Below is a small trained network, with its code and all its weights. Each question gives an input and a class and asks what happens when units are switched off, that is, made to give their printed mean instead of their output.

import numpy as np


def w(rows, s, z=0):
    codes = np.array(rows[::2]) - 128.0
    scale = np.full(codes.shape[1], s)
    scale[-1] = z or s
    return codes * scale


def norm(h):
    return h / np.sqrt((h * h).mean(-1, keepdims=True) + 1e-5)


def f(y):
    return np.maximum(y, 0)


def log_softmax(a):
    a = a - a.max(-1, keepdims=True)
    return a - np.log(np.exp(a).sum(-1, keepdims=True))


def net(x, mask):
    res = np.array(x, float).reshape(1, 2) / 4 @ E
    u = 0
    for l in range(3):
        y = f(norm(res) @ A[l][:, :-1].T + A[l][:, -1])
        res = res + np.where(mask[u : u + 5], y, B[l][:, -1]) @ B[l][:, :-1]
        u += 5
    return log_softmax(norm(res)[-1] @ U[:, :-1].T + U[:, -1])


A, B = {}, {}
E = w([
[236,218,141],'x0',
[122,2,178],'x1',
],0.009)
A[0] = w([
[252,183,229,171],'L0N0',
[44,230,254,170],'L0N1',
[200,53,164,4],'L0N2',
[240,60,158,148],'L0N3',
[176,158,138,49],'L0N4',
],0.0071,0.0041)
B[0] = w([
[169,180,158,253],'L0N0',
[72,71,153,176],'L0N1',
[123,84,253,153],'L0N2',
[68,131,140,201],'L0N3',
[128,110,80,146],'L0N4',
],0.0072,0.0061)
A[1] = w([
[117,117,118,4],'L1N0',
[138,70,199,71],'L1N1',
[66,139,58,54],'L1N2',
[84,229,94,183],'L1N3',
[102,4,144,156],'L1N4',
],0.011,0.0048)
B[1] = w([
[152,82,72,128],'L1N0',
[254,77,148,186],'L1N1',
[24,133,66,167],'L1N2',
[204,110,135,255],'L1N3',
[102,202,149,252],'L1N4',
],0.0087,0.0065)
A[2] = w([
[155,169,126,2],'L2N0',
[133,184,27,35],'L2N1',
[131,250,180,89],'L2N2',
[172,176,183,151],'L2N3',
[123,120,223,90],'L2N4',
],0.013,0.0042)
B[2] = w([
[145,164,121,154],'L2N0',
[151,12,133,175],'L2N1',
[87,95,104,235],'L2N2',
[138,177,108,255],'L2N3',
[116,48,129,200],'L2N4',
],0.011,0.0075)
U = w([
[199,234,91,254],'0',
[96,207,121,2],'1',
[81,104,94,254],'2',
[107,133,158,7],'3',
[209,130,206,35],'4',
[37,156,14,4],'5',
[1,206,112,76],'6',
],0.013,0.0049)

Each question gives the input, the list of numbers given to net, and the class t.
The units are the neurons (one row each of A and B). Each row of codes is followed by its name. A weight is (code - 128) times the scale printed after its matrix; where a second scale follows, it is the last column's (A, B and U).
mask holds one flag per neuron, layer by layer. A switched-off neuron (its flag False) gives its mean, the last column of its row in B, instead of its output. The means were averaged over made-up inputs and are rounded, as every weight is.
A unit's drop is (log p(t) with every unit on - log p(t) with that unit switched off) / (log p(t) with every unit on - log p(t) with every unit switched off).
The circuit of an input: a set's keep is (log p(t) with only the set's units on - log p(t) with every unit switched off) / (log p(t) with every unit on - log p(t) with every unit switched off). Starting from the 12 units with the biggest drops (on a tie, the unit counted first), units are removed one at a time, each time the one whose removal leaves the highest keep (on an exact tie, the one counted first), for as long as the keep stays at least 0.8.
units of the circuit, in order: the units of the circuit, biggest drop first
k most important neurons: the k neurons with the biggest drops, biggest first
top k neurons in layer l: the k neurons of layer l with the biggest drops, biggest first
drop when u is switched off: that unit's drop, to one decimal
input [-2,-3], class 2: units of the circuit, in order	[L2N1; L0N0]
input [-7,2], class 6: units of the circuit, in order	[L1N4; L2N1]
input [-5,1], class 6: top 2 neurons in layer 1	[L1N4; L1N3]
input [-1,-2], class 2: units of the circuit, in order	[L0N0; L2N1]
input [-3,-7], class 2: most important neuron	[L2N1]
input [-6,-8], class 2: top 2 neurons in layer 1	[L1N3; L1N4]
input [-4,-7], class 2: top 2 neurons in layer 2	[L2N1; L2N3]
input [0,0], class 0: 3 most important neurons	[L0N3; L1N1; L0N4]
input [-8,1], class 6: top 2 neurons in layer 2	[L2N1; L2N4]
input [-2,-5], class 2: top 2 neurons in layer 1	[L1N2; L1N3]
input [-5,-1], class 6: drop when L1N4 is switched off	0.2
input [-4,-6], class 2: drop when L1N3 is switched off	0.3
input [-3,-5], class 2: drop when L2N1 is switched off	0.5
input [-3,-1], class 6: top neuron in layer 0	[L0N0]
